Here is a tiny trained network, its code and every weight. The questions are about switching its units off for an input and a class, where a switched-off unit gives its printed mean instead of its output.

import numpy as np


def w(rows, s, z=0):
    codes = np.array(rows[::2]) - 128.0
    scale = np.full(codes.shape[1], s)
    scale[-1] = z or s
    return codes * scale


def norm(h):
    return h / np.sqrt((h * h).mean(-1, keepdims=True) + 1e-5)


def f(y):
    return np.maximum(y, 0)


def log_softmax(a):
    a = a - a.max(-1, keepdims=True)
    return a - np.log(np.exp(a).sum(-1, keepdims=True))


def net(x, mask):
    res = np.array(x, float).reshape(1, 2) / 4 @ E
    u = 0
    for l in range(4):
        y = f(norm(res) @ A[l][:, :-1].T + A[l][:, -1])
        res = res + np.where(mask[u : u + 4], y, B[l][:, -1]) @ B[l][:, :-1]
        u += 4
    return log_softmax(norm(res)[-1] @ U[:, :-1].T + U[:, -1])


A, B = {}, {}
E = w([
[153,27,161,107,64,62,146],'x0',
[199,151,127,255,87,78,72],'x1',
],0.0084)
A[0] = w([
[73,199,113,161,209,157,90,24],'0.n1',
[158,137,94,247,160,126,91,135],'0.n2',
[113,152,138,2,156,239,115,4],'0.n3',
[175,134,119,82,69,59,35,70],'0.n4',
],0.0072,0.0022)
B[0] = w([
[174,183,216,136,124,31,147,232],'0.n1',
[98,214,132,97,88,77,102,255],'0.n2',
[136,68,5,163,120,176,144,246],'0.n3',
[198,16,72,104,141,142,19,184],'0.n4',
],0.011,0.0064)
A[1] = w([
[152,173,252,138,82,146,106,121],'1.n1',
[159,61,199,141,98,140,126,37],'1.n2',
[40,77,41,183,158,85,131,56],'1.n3',
[125,254,108,192,185,148,140,3],'1.n4',
],0.0086,0.0024)
B[1] = w([
[57,109,170,149,10,96,139,215],'1.n1',
[211,148,165,47,175,193,184,175],'1.n2',
[117,73,147,158,120,127,76,208],'1.n3',
[93,125,117,194,217,114,228,254],'1.n4',
],0.011,0.0053)
A[2] = w([
[85,127,27,90,40,112,82,234],'2.n1',
[229,29,137,153,126,120,143,9],'2.n2',
[177,139,254,26,202,103,104,85],'2.n3',
[76,239,225,116,96,80,123,168],'2.n4',
],0.0083,0.0014)
B[2] = w([
[165,90,181,170,172,156,72,210],'2.n1',
[98,185,145,92,164,126,208,228],'2.n2',
[225,156,73,162,61,137,151,173],'2.n3',
[93,103,8,82,89,88,119,254],'2.n4',
],0.015,0.0071)
A[3] = w([
[180,74,164,99,121,98,163,255],'3.n1',
[101,151,246,150,170,152,85,69],'3.n2',
[91,92,169,68,166,123,130,69],'3.n3',
[86,70,150,67,125,205,102,87],'3.n4',
],0.013,0.0038)
B[3] = w([
[51,135,136,131,122,148,128,255],'3.n1',
[138,170,179,73,103,138,204,144],'3.n2',
[140,84,21,130,190,156,67,151],'3.n3',
[9,62,185,23,44,221,26,199],'3.n4',
],0.011,0.0067)
U = w([
[35,165,62,124,85,35,119,139],'0',
[155,139,244,92,97,105,71,157],'1',
[164,88,103,172,96,98,5,146],'2',
[155,139,152,56,112,169,204,171],'3',
[79,122,63,189,199,154,178,136],'4',
[122,125,144,136,166,127,86,2],'5',
[132,123,148,147,159,146,97,33],'6',
[54,52,118,86,134,216,86,202],'7',
],0.017,0.0058)

Each question gives the input, the list of numbers given to net, and the class t.
The units are the neurons (one row each of A and B). Each row of codes is followed by its name. A weight is (code - 128) times the scale printed after its matrix; where a second scale follows, it is the last column's (A, B and U).
mask holds one flag per neuron, layer by layer. A switched-off neuron (its flag False) gives its mean, the last column of its row in B, instead of its output. The means were averaged over made-up inputs and are rounded, as every weight is.
A unit's drop is (log p(t) with every unit on - log p(t) with that unit switched off) / (log p(t) with every unit on - log p(t) with every unit switched off).
The circuit of an input: a set's keep is (log p(t) with only the set's units on - log p(t) with every unit switched off) / (log p(t) with every unit on - log p(t) with every unit switched off). Starting from the 12 units with the biggest drops (on a tie, the unit counted first), units are removed one at a time, each time the one whose removal leaves the highest keep (on an exact tie, the one counted first), for as long as the keep stays at least 0.8.
circuit, biggest first: the units of the circuit, biggest drop first
most important unit: the unit with the biggest drop
k most important neurons: the k neurons with the biggest drops, biggest first
k most important neurons of layer l: the k neurons of layer l with the biggest drops, biggest first
drop of u: that unit's drop, to one decimal
input [-8,-2], class 4: circuit, biggest first	1.n4
input [8,4], class 3: 2 most important neurons	1.n2, 0.n3
input [3,3], class 1: 3 most important neurons of layer 0	0.n4, 0.n3, 0.n2
input [4,4], class 1: 3 most important neurons of layer 0	0.n4, 0.n2, 0.n3
input [6,7], class 1: circuit, biggest first	2.n4, 0.n4, 0.n3, 2.n2
input [2,0], class 3: circuit, biggest first	0.n3, 0.n2, 1.n2
input [-6,-1], class 4: 2 most important neurons	1.n4, 0.n3
input [0,5], class 2: 3 most important neurons	0.n2, 0.n4, 2.n1
input [6,6], class 1: circuit, biggest first	2.n4, 2.n2
input [5,-2], class 3: 2 most important neurons	0.n3, 2.n3
input [1,-1], class 7: 3 most important neurons	0.n1, 0.n2, 1.n4
input [3,5], class 1: 4 most important neurons	0.n4, 2.n4, 0.n1, 0.n3
input [5,4], class 3: 3 most important neurons	0.n3, 2.n2, 0.n4
input [2,6], class 2: most important unit	0.n2
input [8,-3], class 3: 2 most important neurons	0.n3, 2.n3
input [-3,-3], class 4: 2 most important neurons of layer 0	0.n1, 0.n4
input [3,4], class 1: 3 most important neurons	0.n4, 2.n4, 0.n1
input [-7,-6], class 4: 2 most important neurons	0.n1, 0.n4
input [7,0], class 3: 3 most important neurons	0.n3, 1.n2, 2.n3
input [7,-3], class 3: 2 most important neurons	0.n3, 2.n3
input [-2,-2], class 4: 2 most important neurons	0.n1, 3.n4
input [2,-2], class 7: most important unit	0.n1
input [-8,-1], class 4: 2 most important neurons of layer 0	0.n3, 0.n2
input [-3,-2], class 4: 2 most important neurons of layer 0	0.n1, 0.n3
input [6,-4], class 3: drop of 2.n3	1.3
input [0,1], class 2: drop of 0.n4	0.3
